<197>: [147 115 145 167]
<8>: [104  92 144 122]
<67>: [ 96 131 121 132]
<130>: [159 148 110 160]
<36>: [103 148 137 161]
<163>: [159 148 149 197]
rest: [159 148 110] -> [160]
gone <130>: [148 160 110] -> [159]
gone <67>: [132 121  96] -> [131]
gone <163>: [149 197 159] -> [148]
gone <36>: [137 103 148] -> [161]
rest: [104  92 144] -> [122]

<121>: [150 117  83 135 142 124 123  78  97 132 138 116 134 151 110 160  90 136
 162 111 116 106 129 129 115 129 139 178 150 113 137 101 104 135]
<60>: [ 83 167 118 170 101  87 115 146 132 158 166 148  99 115 166 132 141  83
 136 144 170 160 115 113 166 113 137 137  84 195 109 146 180 103]
<62>: [ 77 170 103 130  89  84 103 133 112 121 149 148 100 115 166 133 141  64
 123 112 133 127 104 108 127  99 123 124  76 169  94 129 158  94]
rest: [148  99 115] -> [166 132 141  83 136 144 170 160 115 113 166 113 137 137  84 195 109 146
 180 103]
gone <60>: [109 113 195 132 146 167 160 115 115 158  99 166 180  83 113 148 170  84
 144 136  83 141 103 170 132 137 137 115 101 146 166 166 118] -> [87]
rest: [129 158] -> [94]
rest: [166 132 141] -> [ 83 136 144 170 160 115 113 166 113 137 137  84 195 109 146 180 103]

<184>: [125 120 132 125 108 110 109 131 107 119 129 123 123 125 129 116 107 117
 111 121 136 115 115 121 128 125 128 140 129]
<121>: [151 134 159 146 154 142 135 151 139 153 145 138 140 131 127 135 129 122
 138 128 159 153 136 148 154 126 128 140 129]
<130>: [124 125 124 125 122 124 125 125 124 123 125 127 125 127 127 125 126 127
 124 127 125 128 125 124 125 127 126 126 126]
<8>: [131 122 145 129  95 101  99 141  94 117 138 125 117  74 142 113  93 117
 103 123 151 110 108 121 133 109 109 133  92]
<118>: [127 127 127 127 127 127 127 127 127 127 127 127 127 127 128 127 127 128
 127 127 127 127 127 127 127 127 128 127 127]
<36>: [127 127 127 127 128 127 127 127 127 127 127 126 127 126 126 127 126 126
 127 126 127 128 126 127 127 126 126 127 126]
<62>: [140 136 141 136 150 143 140 137 143 145 135 132 137 130 128 138 136 131
 142 131 136 147 124 124 125 127 135 134 138]
<163>: [126 126 126 125 128 127 127 126 127 127 125 125 126 125 125 127 126 126
 127 126 125 128 126 126 125 126 126 126 127]
<197>: [126 126 123 125 138 134 133 122 135 131 122 124 125 122 118 129 133 125
 133 124 120 134 129 129 125 127 128 123 134]
<67>: [126 126 126 125 128 127 127 126 127 127 125 125 126 125 125 127 126 126
 127 126 125 128 126 126 125 126 128 128 128]
<81>: [151 107 170 116 182 137 113 138 126 169 118  84 117  73  67 109  77  59
 126  71 144 178  90 144 138  66  83 108  91]
<60>: [151 134 159 146 154 142 135 151 139 153 145 138 140 131 127 135 129 122
 138 128 159 153 136 148 134 138 137 135 137]
rest: [117  73] -> [ 67 109  77  59 126  71 144 178  90 144 138  66  83 108  91]
rest: [126 127 124] -> [127 125 128 125 124 125 127 126 126 126]
rest: [125 133 124] -> [120 134 129 129 125 127 128 123 134]
rest: [138  66  83] -> [108  91]
rest: [125 124 125 127] -> [126 126 126]

<81>: [122 149 111 136 140 148 163 145 112 111 130 138 121 130 146 100 129 113
 143 145 134 144 160 170 129 123 154  98 172 144 110 146 115 152 127 164
 134 152 143 108 125 105 153 123 107 134 102 107 137 110]
<118>: [ 88 125 128 127 148 129 162 144 139 113 116  96 118 120 116 122  99  88
 142 134 123 152 118 159 109 150 163 134 145 149 129 143 115 105 104 148
 115 123 131 104  96 116  82 124 113 132 110 152 137 136]
<163>: [ 88 125 128 127 148 129 162 144 139 113 116  96 118 120 116 122  99  88
 142 134 123 152 118 159 109 150 163 134 145 134 129 143 115 105 104 148
 115 149 131 104  96 116  82 124 113 132 110 152 138 136]
<62>: [ 88 125 128 127 148 129 162 144 139 113 116  96 118 120 116 122  99  88
 142 134 123 152 118 159 109 150 168 134 145 134 129 130 115 104 104 148
 115  83 131 104  96 116 143 124 113 132 110 152 138 136]
<60>: [ 88 163 128 104 148 129 162 144 139 113 116  96 118  96 116 122  99  88
 142 134 123 152 118 159 153 150 163 134 145 141 129 143 115 105 104 148
 115 123 131 104  96 116  82 124 113 132 110 153 138 136]
gone <62>: [150 120 129 134 113 134 104 130 129  88 116 132 127 104 125 142 162 113
 110 168 159 118 109  96 139 115  99 116 152  83 134 128 138 115 144 136
 145 116 104 143 118 123  88 131 148 122 152  96 148] -> [124]
rest: [172 144 110 146] -> [115 152 127 164 134 152 143 108 125 105 153 123 107 134 102 107 137 110]
gone <60>: [ 96 113  88  82 142 138 148 153 144 116 134 159 150  88 124 116 115 128
 131 104 116 143 122 139 123 152 115 113 153 110 118 141 136 145 129 105
 104  96 134 163 148 163 118 123  96 104 129 132  99] -> [162]
gone <118>: [113 123 113 144  96 116  88 148 123 145 134 105 137 136 120 150 129 163
 124 127 159 118 115 128 152 134 129 162 148 139 116 109 110 104  99 125
 143 116 118  82 122 104 149 115 142 152  88 132  96] -> [131]
rest: [130 146 100] -> [129 113 143 145 134 144 160 170 129 123 154  98 172 144 110 146 115 152
 127 164 134 152 143 108 125 105 153 123 107 134 102 107 137 110]

<81>: [128 169 113 129  68  74 150]
<121>: [ 96 127 186 110 173 179 124]
<163>: [144 153  83 127  68  75 153]
<62>: [104 174 141  75 134 136 171]
<36>: [148 152  79 129  68  74 151]
<197>: [159  97 108 172 113 109  98]
gone <36>: [129  74  79 148 152  68] -> [151]
gone <36>: [148  68 151  74 129 152] -> [79]
rest: [ 79 129] -> [ 68  74 151]
rest: [159  97 108 172] -> [113 109  98]

<67>: [170 158 178  94 136 157]
<197>: [117 130 162 149 123 103]
<36>: [129 127 104  83 104  96]
<118>: [158 170 135 174  83 151]
<62>: [ 79 156  92 112 127  98]
<163>: [119 128 104  83  96  96]
<130>: [163 177 142 116 143  69]
<8>: [117 129 123 159 162 135]
<184>: [183 172 105  95 178 115]
<60>: [111  83 178  95 121 124]
rest: [174  83] -> [151]
rest: [127 104  83] -> [104  96]
rest: [117 129] -> [123 159 162 135]
rest: [170 158] -> [178  94 136 157]

<8>: [176 155 152 156 160]
<118>: [193 109 137 157 136]
<62>: [164 129  87 131 130]
<163>: [193 109 137 157 135]
gone <163>: [137 157 193 109] -> [135]
rest: [155 152 156] -> [160]
rest: [176 155 152 156] -> [160]

